Below is a small trained network, with its code and all its weights. Each question gives an input and a class and asks what happens when units are switched off, that is, made to give their printed mean instead of their output.

import numpy as np


def w(rows, s, z=0):
    codes = np.array(rows[::2]) - 128.0
    scale = np.full(codes.shape[1], s)
    scale[-1] = z or s
    return codes * scale


def norm(h):
    return h / np.sqrt((h * h).mean(-1, keepdims=True) + 1e-5)


def f(y):
    return np.maximum(y, 0)


def log_softmax(a):
    a = a - a.max(-1, keepdims=True)
    return a - np.log(np.exp(a).sum(-1, keepdims=True))


def net(x, mask):
    res = np.array(x, float).reshape(1, 4) / 4 @ E
    u = 0
    for l in range(3):
        y = f(norm(res) @ A[l][:, :-1].T + A[l][:, -1])
        res = res + np.where(mask[u : u + 12], y, B[l][:, -1]) @ B[l][:, :-1]
        u += 12
    return log_softmax(norm(res)[-1] @ U[:, :-1].T + U[:, -1])


A, B = {}, {}
E = w([
[111,198,236,126],'x0',
[249,116,126,165],'x1',
[68,249,56,219],'x2',
[149,71,104,254],'x3',
],0.0046)
A[0] = w([
[58,82,79,134,214],'L0N0',
[119,170,179,86,89],'L0N1',
[99,146,46,70,146],'L0N2',
[155,165,27,135,250],'L0N3',
[215,140,136,197,142],'L0N4',
[150,117,110,116,92],'L0N5',
[163,101,239,99,220],'L0N6',
[95,206,84,172,230],'L0N7',
[186,118,145,82,129],'L0N8',
[155,161,154,174,58],'L0N9',
[28,8,114,77,91],'L0N10',
[75,115,110,140,54],'L0N11',
],0.013,0.002)
B[0] = w([
[172,155,111,102,199],'L0N0',
[112,111,105,141,188],'L0N1',
[119,122,254,190,198],'L0N2',
[154,165,178,142,227],'L0N3',
[170,138,162,35,220],'L0N4',
[190,166,134,129,147],'L0N5',
[115,148,204,186,237],'L0N6',
[199,108,123,103,253],'L0N7',
[110,166,140,149,190],'L0N8',
[140,215,104,96,169],'L0N9',
[126,124,91,98,210],'L0N10',
[176,127,126,160,158],'L0N11',
],0.01,0.0073)
A[1] = w([
[191,111,149,255,129],'L1N0',
[165,151,50,95,168],'L1N1',
[144,124,136,174,19],'L1N2',
[150,85,123,140,5],'L1N3',
[88,54,17,171,121],'L1N4',
[73,135,179,110,131],'L1N5',
[127,115,211,200,211],'L1N6',
[38,45,216,206,171],'L1N7',
[65,128,61,204,168],'L1N8',
[72,188,158,33,198],'L1N9',
[94,24,182,130,191],'L1N10',
[109,125,172,55,109],'L1N11',
],0.0083,0.0019)
B[1] = w([
[69,138,175,124,222],'L1N0',
[117,118,103,71,174],'L1N1',
[195,102,127,151,136],'L1N2',
[120,148,166,125,132],'L1N3',
[152,163,46,116,133],'L1N4',
[53,64,143,101,178],'L1N5',
[119,106,113,140,253],'L1N6',
[96,2,45,84,192],'L1N7',
[192,191,86,82,128],'L1N8',
[95,63,145,122,207],'L1N9',
[71,106,86,171,166],'L1N10',
[131,60,169,202,182],'L1N11',
],0.0076,0.0058)
A[2] = w([
[109,182,190,107,233],'L2N0',
[114,114,248,183,191],'L2N1',
[142,99,105,135,61],'L2N2',
[117,178,126,135,144],'L2N3',
[170,126,139,116,168],'L2N4',
[93,82,164,117,210],'L2N5',
[134,176,97,172,189],'L2N6',
[126,132,151,63,176],'L2N7',
[69,143,155,138,164],'L2N8',
[68,196,220,106,52],'L2N9',
[148,187,159,136,127],'L2N10',
[204,124,129,145,252],'L2N11',
],0.014,0.0017)
B[2] = w([
[164,102,142,60,194],'L2N0',
[106,91,52,193,249],'L2N1',
[93,240,144,60,132],'L2N2',
[166,115,150,64,141],'L2N3',
[75,114,83,145,170],'L2N4',
[77,20,10,204,182],'L2N5',
[103,123,96,56,140],'L2N6',
[91,118,84,185,161],'L2N7',
[188,53,111,55,158],'L2N8',
[178,81,140,189,192],'L2N9',
[117,176,178,122,181],'L2N10',
[2,147,140,134,192],'L2N11',
],0.0064,0.014)
U = w([
[93,207,90,142,53],'0',
[148,138,7,31,2],'1',
[187,209,132,38,166],'2',
[191,162,176,185,92],'3',
[111,58,77,158,219],'4',
],0.021,0.007)

Each question gives the input, the list of numbers given to net, and the class t.
The units are the neurons (one row each of A and B). Each row of codes is followed by its name. A weight is (code - 128) times the scale printed after its matrix; where a second scale follows, it is the last column's (A, B and U).
mask holds one flag per neuron, layer by layer. A switched-off neuron (its flag False) gives its mean, the last column of its row in B, instead of its output. The means were averaged over made-up inputs and are rounded, as every weight is.
A unit's drop is (log p(t) with every unit on - log p(t) with that unit switched off) / (log p(t) with every unit on - log p(t) with every unit switched off).
The circuit of an input: a set's keep is (log p(t) with only the set's units on - log p(t) with every unit switched off) / (log p(t) with every unit on - log p(t) with every unit switched off). Starting from the 12 units with the biggest drops (on a tie, the unit counted first), units are removed one at a time, each time the one whose removal leaves the highest keep (on an exact tie, the one counted first), for as long as the keep stays at least 0.8.
circuit, biggest first: the units of the circuit, biggest drop first
most important unit: the unit with the biggest drop
top k neurons: the k neurons with the biggest drops, biggest first
k most important neurons of layer l: the k neurons of layer l with the biggest drops, biggest first
drop when u is switched off: that unit's drop, to one decimal
input [-5,2,0,1], class 3: circuit, biggest first : L0N3, L2N5, L1N7
input [-3,-6,-3,1], class 1: top 2 neurons : L0N10, L0N6
input [1,-8,3,3], class 0: most important unit : L0N7
input [0,0,8,-8], class 3: 4 most important neurons of layer 0 : L0N7, L0N2, L0N3, L0N6
input [2,-8,6,3], class 0: top 3 neurons : L0N7, L0N0, L0N6
input [-4,-4,8,-5], class 3: top 2 neurons : L0N2, L0N7
input [0,-4,-1,6], class 1: top 2 neurons : L0N6, L0N2
input [-7,3,1,5], class 2: top 2 neurons : L2N1, L2N5
input [-2,8,-1,7], class 2: top 3 neurons : L0N4, L0N2, L0N6
input [-2,-6,0,4], class 1: 2 most important neurons of layer 0 : L0N10, L0N6
input [-6,2,1,2], class 3: top 2 neurons : L0N3, L0N10
input [-1,2,3,-3], class 3: 2 most important neurons of layer 0 : L0N7, L0N3
input [5,4,-1,4], class 3: top 2 neurons : L0N9, L1N7
input [1,-1,7,-3], class 3: most important neuron of layer 0 : L0N2
input [-8,7,8,-5], class 3: top 2 neurons : L0N2, L0N3
input [-8,-5,-2,5], class 1: 2 most important neurons of layer 0 : L0N10, L0N6
input [-1,-5,1,7], class 1: drop when L0N2 is switched off : 0.6
input [-6,4,1,7], class 2: drop when L0N2 is switched off : 0.2
input [-7,-7,8,8], class 0: drop when L2N11 is switched off : 0.1
input [-4,-1,-3,2], class 1: most important unit : L0N10
